Each row has a name. After each piece below comes the name of the row it's from, unless a question asks for something else. Each question is about the rows just above it. Places in a row count from 1.

Columns, left to right: C F Z U
[ 31.5 -37.7  26.5  42.6] : q_260
[35.9 -1.7 -2.0 11.0] : q_501
[28.1 -8.0 10.2 11.3] : q_86
[37.1 -2.1  0.9 14.7] : q_215
[  5.9 -17.9  19.2   9.5] : q_592
[33.5 81.2 85.0 19.6] : q_110
[26.3 69.7 74.9 28.6] : q_737
[ 18.6 -20.4  18.9  25.0] : q_991
[ 30.9 -33.0  26.9  35.5] : q_491
[26.3 69.7 74.9 13.8] : q_370
tags:
[31.5] -> q_793
[-8.0] -> q_670
[28.1] -> q_786
[5.9] -> q_337
[28.2] -> q_220
[31.6] -> q_591
Join q_86 by its entry at place 1:  q_786
Which column holds this, read top down? [31.5 35.9 28.1 37.1]  C

Columns, left to right: W R L P T G
[41.9 78.6 18.5 17.0 33.9 33.9] : q_362
[ 41.8  74.2  20.5   0.1  18.6 -42.5] : q_862
[ 39.1  45.7   6.6  18.9  77.9 -43.2] : q_429
[ 18.5  78.6  18.5  78.6  18.5 -26.8] : q_569
tags:
[39.1] -> q_294
[41.8] -> q_122
[0.1] -> q_398
Look up the entry of q_862 at place 1 in the table:  q_122
Times [41.9] occurs in q_362:  1
Count of [41.8] in q_862:  1
Where do [ 18.5  78.6  18.5  78.6  18.5 -26.8] appear?  q_569
Count of [18.4] in q_569:  0

Columns, left to right: Y D J Q
[-63.7 -21.5  -0.6 -21.5] = q_287
[ -3.6 -17.0  23.0 -69.6] = q_910
[ -3.6 -17.0  23.0 -28.6] = q_317
[23.0 23.0] is in which column, read top down?  J
[-63.7  -3.6] is in which column, read top down?  Y
[ -0.6 -21.5 -63.7] is which row, read backwards?  q_287
How many times does q_287 hold [-21.5]?  2
Count of [23.0] in q_910:  1
find: [ -3.6 -17.0  23.0 -69.6]  q_910

Columns, left to right: X N B M
[-64.9 -62.6  10.8  -7.0] = q_577
[-48.9 -65.0  12.2 -12.1] = q_846
[ 6.6 62.1 18.1 48.7] = q_512
[-38.0 -25.0   9.8   5.5] = q_707
[ 6.8 63.7 18.6 50.0] = q_895
[ 6.8 63.7 18.6  4.8] = q_403
[  6.8 -10.2 -13.3 -19.0] = q_469
tags:
[-19.0] -> q_885
[-48.8] -> q_462
[-12.2] -> q_44
[-48.9] -> q_688
[-12.1] -> q_95
The tag of q_846, keyed by place 4:  q_95
Where do [ 6.8 63.7 18.6 50.0] appear?  q_895
Which column holds this, read top down? [  6.6 -38.0]  X
Which column holds [  9.8  18.6  18.6 -13.3] top down?  B

Columns, left to right: segeg num bet Suf Keme Kab tega gef zedaz lodig
[-36.6  36.3  36.3 -36.6  36.3 -36.6 -36.6  49.3 -36.6   1.2] = q_686
[ 22.8  36.3   5.7 -36.6 -10.6  36.4  22.6  13.3  13.8  13.9] = q_798
[ 36.4   5.7   5.7   7.7 -23.6  -0.8  18.4  53.2   8.5  13.9] = q_389
tags:
[13.9] -> q_970
[13.3] -> q_652
[8.5] -> q_518
[53.2] -> q_2
The tag of q_389, keyed by place 8:  q_2
Which row holds [13.9 13.8] read backwards?  q_798
Times [13.9] occurs in q_389:  1
Which row holds this, read backwards? [ 5.7 36.3]  q_798
Which row holds [-36.6  36.3  36.3 -36.6  36.3 -36.6 -36.6  49.3 -36.6   1.2]?  q_686
How many times does q_686 hold [36.3]?  3
Which row holds this, read backwards? [-36.6  36.3 -36.6]  q_686

Columns, left to right: Zuz dabe Kopud vola Bop domo zape
[  6.7 -68.5  19.8  29.7 -35.7 -24.8 -25.4] : q_720
[ -5.6   6.1   3.4 -15.4 -16.0 -16.9  -4.9] : q_247
[ 32.8 -10.7 -45.6  -8.6   6.5  -7.8 -16.1] : q_232
[ 32.8 -10.7 -45.6  -8.6   6.5 -16.0 -16.1] : q_480
[ 36.5  -2.7 -83.5   4.4 -34.3  27.2 -39.2] : q_18
[ 22.4 -73.2   9.6  28.9 -80.3 -35.2 -20.1] : q_519
key -> tag
[-45.6] -> q_262
[-45.7] -> q_697
[-45.5] -> q_169
[-16.1] -> q_166
[-16.0] -> q_626
[3.4] -> q_843
[3.5] -> q_938
Look up the entry of q_480 at place 3 in the table:  q_262
[ 32.8 -10.7 -45.6  -8.6   6.5  -7.8 -16.1] is in which row?  q_232
find: [ -5.6   6.1   3.4 -15.4 -16.0 -16.9  -4.9]  q_247
[-10.7 -10.7] is in which column, read top down?  dabe

Columns, left to right: V K H S E A
[ -0.1 -37.5  31.9  29.4 -22.5  37.8]  q_588
[ 16.4   4.4 -25.0  14.1  -1.9  24.0]  q_279
[  3.5  51.8  66.1  11.0 -17.9 -39.4]  q_604
Which column holds this, read top down? [37.8 24.0]  A
Which row holds this, read backwards? [29.4 31.9]  q_588
[-37.5   4.4] is in which column, read top down?  K

Columns, left to right: riti reg ragan fubev zafu kolel funi Bozug
[ 39.2  54.4 -32.0 -22.7  43.8   1.8   2.7  -1.5] -> q_199
[ 39.2  54.4 -32.0 -22.7   1.8   2.8   2.7  -1.5] -> q_159
[ -5.5  -5.5  -5.5  -5.5  43.9  43.9  43.9 -52.3] -> q_259
[ 22.3  22.3  -5.5 -52.3 -21.4  43.4 -58.3  22.3] -> q_118
tags:
[-52.3] -> q_837
[43.5] -> q_807
[43.4] -> q_167
[1.8] -> q_985
[43.3] -> q_887
[-52.4] -> q_925
Look up the entry of q_118 at place 6 in the table:  q_167
How many times does q_259 hold [43.9]?  3
Where do [ 22.3  22.3  -5.5 -52.3 -21.4  43.4 -58.3  22.3] appear?  q_118
Count of [-5.5] in q_259:  4
Which row holds this, read backwards? [43.9 43.9 -5.5 -5.5 -5.5 -5.5]  q_259
Count of [22.3] in q_118:  3
Which row holds [2.8 1.8] read backwards?  q_159

